Here is a tiny trained network, its code and every weight. The questions are about switching its units off for an input and a class, where a switched-off unit gives its printed mean instead of its output.

import numpy as np


def w(rows, s, z=0):
    codes = np.array(rows[::2]) - 128.0
    scale = np.full(codes.shape[1], s)
    scale[-1] = z or s
    return codes * scale


def norm(h):
    return h / np.sqrt((h * h).mean(-1, keepdims=True) + 1e-5)


def f(y):
    return y / 2 * (1 + np.tanh(0.7978845608 * (y + 0.044715 * y**3)))


def log_softmax(a):
    a = a - a.max(-1, keepdims=True)
    return a - np.log(np.exp(a).sum(-1, keepdims=True))


def net(x, mask):
    res = np.array(x, float).reshape(1, 3) / 4 @ E
    u = 0
    for l in range(3):
        y = f(norm(res) @ A[l][:, :-1].T + A[l][:, -1])
        res = res + np.where(mask[u : u + 5], y, B[l][:, -1]) @ B[l][:, :-1]
        u += 5
    return log_softmax(norm(res)[-1] @ U[:, :-1].T + U[:, -1])


A, B = {}, {}
E = w([
[142,230,91],'x0',
[253,40,65],'x1',
[110,44,68],'x2',
],0.0036)
A[0] = w([
[130,64,13,175],'L0N0',
[153,254,164,126],'L0N1',
[85,26,208,8],'L0N2',
[129,120,202,92],'L0N3',
[48,105,6,34],'L0N4',
],0.0087,0.0014)
B[0] = w([
[123,46,72,255],'L0N0',
[152,92,106,235],'L0N1',
[127,107,241,201],'L0N2',
[39,175,159,140],'L0N3',
[99,254,53,192],'L0N4',
],0.0058,0.0038)
A[1] = w([
[120,91,21,249],'L1N0',
[115,71,136,209],'L1N1',
[136,227,60,195],'L1N2',
[15,163,99,152],'L1N3',
[113,254,162,96],'L1N4',
],0.0071,0.0016)
B[1] = w([
[75,254,165,252],'L1N0',
[227,131,59,172],'L1N1',
[28,108,245,213],'L1N2',
[100,70,40,202],'L1N3',
[206,96,135,204],'L1N4',
],0.008,0.0033)
A[2] = w([
[130,75,105,250],'L2N0',
[196,142,199,104],'L2N1',
[2,68,160,4],'L2N2',
[168,132,197,56],'L2N3',
[43,220,151,51],'L2N4',
],0.01,0.0022)
B[2] = w([
[10,223,181,196],'L2N0',
[71,174,75,186],'L2N1',
[254,89,33,253],'L2N2',
[50,144,36,161],'L2N3',
[231,197,201,215],'L2N4',
],0.0051,0.0041)
U = w([
[189,114,73,31],'0',
[11,159,123,105],'1',
[98,110,234,255],'2',
],0.011,0.0017)

Each question gives the input, the list of numbers given to net, and the class t.
The units are the neurons (one row each of A and B). Each row of codes is followed by its name. A weight is (code - 128) times the scale printed after its matrix; where a second scale follows, it is the last column's (A, B and U).
mask holds one flag per neuron, layer by layer. A switched-off neuron (its flag False) gives its mean, the last column of its row in B, instead of its output. The means were averaged over made-up inputs and are rounded, as every weight is.
A unit's drop is (log p(t) with every unit on - log p(t) with that unit switched off) / (log p(t) with every unit on - log p(t) with every unit switched off).
The circuit of an input: a set's keep is (log p(t) with only the set's units on - log p(t) with every unit switched off) / (log p(t) with every unit on - log p(t) with every unit switched off). Starting from the 12 units with the biggest drops (on a tie, the unit counted first), units are removed one at a time, each time the one whose removal leaves the highest keep (on an exact tie, the one counted first), for as long as the keep stays at least 0.8.
units of the circuit, in order: the units of the circuit, biggest drop first
unit that matters most: the unit with the biggest drop
k most important neurons: the k neurons with the biggest drops, biggest first
k most important neurons of layer l: the k neurons of layer l with the biggest drops, biggest first
input [-2,-6,4], class 0: unit that matters most -> L2N2
input [8,-5,4], class 2: units of the circuit, in order -> (L2N4; L1N2)
input [-1,5,7], class 1: units of the circuit, in order -> (L1N0; L2N0)
input [8,7,-3], class 2: units of the circuit, in order -> (L2N2; L1N2)
input [5,-7,7], class 0: units of the circuit, in order -> (L2N2; L1N3)
input [8,-8,7], class 0: 3 most important neurons -> (L2N2; L2N4; L1N4)
input [7,-7,-1], class 0: 2 most important neurons of layer 1 -> (L1N3; L1N0)
input [8,6,8], class 1: 2 most important neurons -> (L2N2; L0N0)
input [0,-7,-7], class 0: 4 most important neurons of layer 1 -> (L1N3; L1N1; L1N0; L1N4)
input [3,2,-7], class 1: 3 most important neurons of layer 0 -> (L0N0; L0N4; L0N1)
input [5,-7,3], class 0: units of the circuit, in order -> (L2N2; L1N2; L1N0; L1N4)
input [5,4,-6], class 1: 3 most important neurons of layer 1 -> (L1N0; L1N2; L1N1)
input [4,-7,-5], class 0: 3 most important neurons of layer 1 -> (L1N3; L1N0; L1N2)
input [6,-8,6], class 0: 3 most important neurons -> (L2N2; L1N4; L1N3)
input [8,0,5], class 2: 2 most important neurons -> (L2N4; L1N2)
input [6,1,7], class 1: unit that matters most -> L0N0
input [-1,-6,3], class 0: 2 most important neurons -> (L2N2; L0N0)
input [1,5,-6], class 1: 2 most important neurons of layer 0 -> (L0N0; L0N2)
input [0,3,8], class 1: 2 most important neurons of layer 1 -> (L1N0; L1N4)
input [5,4,-1], class 2: unit that matters most -> L1N0
